Below is a small trained network, with its code and all its weights. Each question gives an input and a class and asks what happens when units are switched off, that is, made to give their printed mean instead of their output.

import numpy as np


def w(rows, s, z=0):
    codes = np.array(rows[::2]) - 128.0
    scale = np.full(codes.shape[1], s)
    scale[-1] = z or s
    return codes * scale


def norm(h):
    return h / np.sqrt((h * h).mean(-1, keepdims=True) + 1e-5)


def f(y):
    return np.maximum(y, 0)


def log_softmax(a):
    a = a - a.max(-1, keepdims=True)
    return a - np.log(np.exp(a).sum(-1, keepdims=True))


def net(x, mask):
    res = np.array(x, float).reshape(1, 8) / 4 @ E
    u = 0
    for l in range(3):
        y = f(norm(res) @ A[l][:, :-1].T + A[l][:, -1])
        res = res + np.where(mask[u : u + 8], y, B[l][:, -1]) @ B[l][:, :-1]
        u += 8
    return log_softmax(norm(res)[-1] @ U[:, :-1].T + U[:, -1])


A, B = {}, {}
E = w([
[128,130,128],'x0',
[129,126,128],'x1',
[130,132,130],'x2',
[128,126,132],'x3',
[225,135,169],'x4',
[129,131,127],'x5',
[128,232,172],'x6',
[112,130,2],'x7',
],0.0083)
A[0] = w([
[151,176,26,218],'L0N1',
[123,180,95,75],'L0N2',
[85,71,163,76],'L0N3',
[148,121,181,91],'L0N4',
[53,36,145,32],'L0N5',
[150,10,117,254],'L0N6',
[104,73,148,67],'L0N7',
[247,174,97,183],'L0N8',
],0.013,0.0062)
B[0] = w([
[19,11,129,229],'L0N1',
[28,245,176,146],'L0N2',
[23,161,139,154],'L0N3',
[223,152,73,165],'L0N4',
[5,100,174,165],'L0N5',
[235,57,161,254],'L0N6',
[37,135,226,145],'L0N7',
[135,43,254,232],'L0N8',
],0.0081,0.0084)
A[1] = w([
[132,186,75,2],'L1N1',
[112,249,151,138],'L1N2',
[183,149,145,56],'L1N3',
[140,114,50,36],'L1N4',
[105,130,154,118],'L1N5',
[88,132,111,164],'L1N6',
[118,117,156,53],'L1N7',
[99,192,152,38],'L1N8',
],0.02,0.007)
B[1] = w([
[121,32,6,128],'L1N1',
[157,132,9,255],'L1N2',
[191,171,125,195],'L1N3',
[62,67,108,140],'L1N4',
[51,146,143,226],'L1N5',
[218,173,108,238],'L1N6',
[56,119,182,160],'L1N7',
[136,49,58,180],'L1N8',
],0.011,0.0041)
A[2] = w([
[116,145,254,241],'L2N1',
[119,120,169,229],'L2N2',
[123,214,39,41],'L2N3',
[174,149,67,12],'L2N4',
[86,170,42,98],'L2N5',
[101,190,63,71],'L2N6',
[134,154,89,4],'L2N7',
[79,126,160,183],'L2N8',
],0.013,0.0042)
B[2] = w([
[82,214,114,255],'L2N1',
[131,195,112,202],'L2N2',
[159,169,17,161],'L2N3',
[160,93,215,142],'L2N4',
[155,255,35,173],'L2N5',
[162,222,26,157],'L2N6',
[151,151,26,134],'L2N7',
[28,171,136,179],'L2N8',
],0.0084,0.009)
U = w([
[46,151,153,247],'0',
[207,103,206,31],'1',
[53,39,17,2],'2',
[154,39,156,83],'3',
[128,169,2,44],'4',
[168,230,165,51],'5',
[67,193,51,83],'6',
],0.015,0.0057)

Each question gives the input, the list of numbers given to net, and the class t.
The units are the neurons (one row each of A and B). Each row of codes is followed by its name. A weight is (code - 128) times the scale printed after its matrix; where a second scale follows, it is the last column's (A, B and U).
mask holds one flag per neuron, layer by layer. A switched-off neuron (its flag False) gives its mean, the last column of its row in B, instead of its output. The means were averaged over made-up inputs and are rounded, as every weight is.
A unit's drop is (log p(t) with every unit on - log p(t) with that unit switched off) / (log p(t) with every unit on - log p(t) with every unit switched off).
The circuit of an input: a set's keep is (log p(t) with only the set's units on - log p(t) with every unit switched off) / (log p(t) with every unit on - log p(t) with every unit switched off). Starting from the 12 units with the biggest drops (on a tie, the unit counted first), units are removed one at a time, each time the one whose removal leaves the highest keep (on an exact tie, the one counted first), for as long as the keep stays at least 0.8.
units of the circuit, in order: the units of the circuit, biggest drop first
most important unit: the unit with the biggest drop
top k neurons: the k neurons with the biggest drops, biggest first
top k neurons in layer l: the k neurons of layer l with the biggest drops, biggest first
drop when u is switched off: that unit's drop, to one decimal
input [4,-7,4,1,3,-3,-7,-4], class 1: units of the circuit, in order => (L0N1)
input [4,2,1,-2,3,-3,-8,7], class 3: units of the circuit, in order => (L0N6 L2N1)
input [-3,-8,0,5,1,-5,-7,-1], class 1: units of the circuit, in order => (L0N1 L1N2)
input [8,0,2,-3,-1,-1,-7,-8], class 0: top 4 neurons in layer 0 => (L0N3 L0N5 L0N7 L0N8)
input [-5,8,3,8,6,-8,8,2], class 0: units of the circuit, in order => (L0N8 L0N6 L1N6)
input [-6,-2,8,-2,-7,6,3,0], class 4: units of the circuit, in order => (L0N8 L1N6 L2N3)
input [1,4,-1,7,-2,8,4,-5], class 4: top 2 neurons => (L0N6 L0N8)
input [7,0,-2,8,3,3,7,3], class 0: top 2 neurons in layer 0 => (L0N8 L0N1)
input [6,-6,2,-7,6,4,1,2], class 0: top 2 neurons => (L0N6 L2N1)
input [-8,-5,0,3,-3,2,6,-7], class 4: top 2 neurons => (L1N2 L0N6)
input [8,-8,3,7,2,-8,6,7], class 0: top 2 neurons => (L0N1 L0N8)
input [-3,-2,3,-7,-6,-3,4,-7], class 4: top 3 neurons => (L0N8 L1N2 L0N1)
input [-3,-4,-2,7,-3,-3,3,-1], class 4: top 2 neurons => (L0N8 L0N1)
input [0,1,-5,-8,-1,8,8,-3], class 4: most important unit => L1N2
input [-8,8,6,-8,-4,7,-5,-4], class 0: drop when L2N3 is switched off => 0.0
input [-7,-6,-8,-1,2,-8,5,1], class 0: drop when L0N8 is switched off => 0.3
input [-7,-4,-3,6,6,1,1,5], class 0: drop when L0N8 is switched off => 0.2
input [5,-5,0,7,-8,-3,5,-5], class 4: drop when L0N8 is switched off => 0.2
